Below is a small trained network, with its code and all its weights. Each question gives an input and a class and asks what happens when units are switched off, that is, made to give their printed mean instead of their output.

import numpy as np


def w(rows, s, z=0):
    codes = np.array(rows[::2]) - 128.0
    scale = np.full(codes.shape[1], s)
    scale[-1] = z or s
    return codes * scale


def f(y):
    return y / 2 * (1 + np.tanh(0.7978845608 * (y + 0.044715 * y**3)))


def log_softmax(a):
    a = a - a.max(-1, keepdims=True)
    return a - np.log(np.exp(a).sum(-1, keepdims=True))


def net(x, mask):
    res = np.array(x, float).reshape(1, 7) / 4 @ E
    y = f(res @ A[0][:, :-1].T + A[0][:, -1])
    res = res + np.where(mask, y, B[0][:, -1]) @ B[0][:, :-1]
    return log_softmax(res[-1] @ U[:, :-1].T + U[:, -1])


A, B = {}, {}
E = w([
[58,10,111,160,171,109,194,84,112,109,170],'x0',
[177,213,131,118,131,140,146,177,61,60,125],'x1',
[133,73,178,78,128,209,173,184,102,185,165],'x2',
[86,200,208,148,180,47,159,100,105,120,151],'x3',
[116,119,118,167,51,81,130,133,128,181,157],'x4',
[112,120,136,142,99,148,165,122,131,149,138],'x5',
[135,178,229,156,126,134,150,54,155,193,63],'x6',
],0.011)
A[0] = w([
[73,113,187,175,200,168,189,88,95,151,165,240],'n0',
[163,137,82,172,122,129,35,151,157,170,133,215],'n1',
[65,106,139,116,52,162,164,69,171,121,145,231],'n2',
[169,129,110,81,193,203,103,65,139,86,71,186],'n3',
[84,59,120,189,148,166,134,95,147,165,160,200],'n4',
[171,161,129,190,49,171,108,131,146,166,136,254],'n5',
[137,181,153,109,193,153,100,98,135,102,85,213],'n6',
[55,105,67,105,186,160,166,254,62,139,174,245],'n7',
[133,138,58,180,139,63,109,126,114,96,138,215],'n8',
[159,128,136,176,95,18,104,120,107,74,106,229],'n9',
[106,166,125,118,193,235,153,216,161,113,140,252],'n10',
[87,179,179,115,128,134,210,49,163,93,33,163],'n11',
],0.009,0.0026)
B[0] = w([
[135,184,169,233,160,137,124,107,222,108,103,235],'n0',
[87,63,86,58,85,147,170,133,53,105,88,187],'n1',
[115,64,65,162,140,68,179,92,180,215,108,195],'n2',
[203,120,150,72,139,146,51,116,170,82,97,204],'n3',
[91,60,119,178,167,45,104,117,120,178,47,220],'n4',
[173,59,77,69,105,138,226,129,39,108,94,189],'n5',
[217,174,126,146,151,217,116,80,108,78,167,205],'n6',
[121,165,159,120,144,94,111,204,137,169,131,251],'n7',
[2,151,99,70,118,147,73,153,202,136,149,192],'n8',
[96,145,34,130,91,142,158,131,188,52,174,191],'n9',
[169,165,175,123,153,163,84,226,104,164,116,212],'n10',
[181,91,135,186,59,142,110,63,196,146,161,225],'n11',
],0.0076,0.013)
U = w([
[152,78,44,68,77,142,181,145,91,186,90,174],'0',
[232,159,148,166,125,198,127,35,152,107,106,3],'1',
[65,74,127,226,225,84,135,52,206,211,80,158],'2',
[168,125,107,72,205,181,15,151,146,93,85,119],'3',
[169,213,232,138,123,120,156,185,102,133,150,163],'4',
[16,174,1,150,149,101,84,124,163,37,173,162],'5',
],0.007,0.0025)

Each question gives the input, the list of numbers given to net, and the class t.
The units are the neurons (one row each of A and B). Each row of codes is followed by its name. A weight is (code - 128) times the scale printed after its matrix; where a second scale follows, it is the last column's (A, B and U).
mask holds one flag per neuron, in row order. A switched-off neuron (its flag False) gives its mean, the last column of its row in B, instead of its output. The means were averaged over made-up inputs and are rounded, as every weight is.
A unit's drop is (log p(t) with every unit on - log p(t) with that unit switched off) / (log p(t) with every unit on - log p(t) with every unit switched off).
The circuit of an input: a set's keep is (log p(t) with only the set's units on - log p(t) with every unit switched off) / (log p(t) with every unit on - log p(t) with every unit switched off). Starting from all 12 units, units are removed one at a time, each time the one whose removal leaves the highest keep (on an exact tie, the one counted first), for as long as the keep stays at least 0.8.
circuit, biggest first: the units of the circuit, biggest drop first
unit that matters most: the unit with the biggest drop
top k neurons: the k neurons with the biggest drops, biggest first
drop when u is switched off: that unit's drop, to one decimal
input [0,4,2,0,7,-3,2], class 0: circuit, biggest first -> [n0, n5]
input [-6,5,4,6,2,-3,6], class 1: circuit, biggest first -> [n11, n6]
input [-6,-7,-6,2,-1,5,-1], class 5: unit that matters most -> n9
input [0,6,3,-4,-2,1,3], class 4: circuit, biggest first -> [n10, n4]
input [-5,-4,4,-4,-3,4,0], class 0: circuit, biggest first -> [n5, n0]
input [-4,0,2,5,3,7,-7], class 4: circuit, biggest first -> [n7, n4]
input [-6,-4,-5,7,6,8,6], class 1: circuit, biggest first -> [n4, n11]
input [-8,-6,-1,5,7,-6,5], class 0: circuit, biggest first -> [n5, n1]
input [5,1,-7,-7,-3,-5,2], class 5: circuit, biggest first -> [n8, n9]
input [-7,2,-4,-5,0,-3,-1], class 0: top 2 neurons -> [n1, n5]
input [4,8,8,-4,-2,-6,-5], class 4: circuit, biggest first -> [n7, n10]
input [-4,4,8,-1,3,1,-3], class 4: circuit, biggest first -> [n10, n7]
input [-4,0,0,-8,-2,-1,5], class 0: top 3 neurons -> [n5, n1, n0]
input [8,6,8,0,1,-4,-1], class 4: top 3 neurons -> [n7, n10, n2]
input [-2,3,8,-5,4,-7,-8], class 4: unit that matters most -> n7
input [-7,6,4,8,6,-1,6], class 1: top 3 neurons -> [n11, n7, n6]
input [1,-7,5,-6,-7,8,-3], class 2: top 2 neurons -> [n4, n2]
input [0,-3,-5,1,-4,1,5], class 1: drop when n6 is switched off -> 0.1
input [-5,-5,0,-5,0,3,-8], class 0: drop when n1 is switched off -> 0.1
input [5,6,7,-5,4,-3,-5], class 4: drop when n7 is switched off -> 0.3
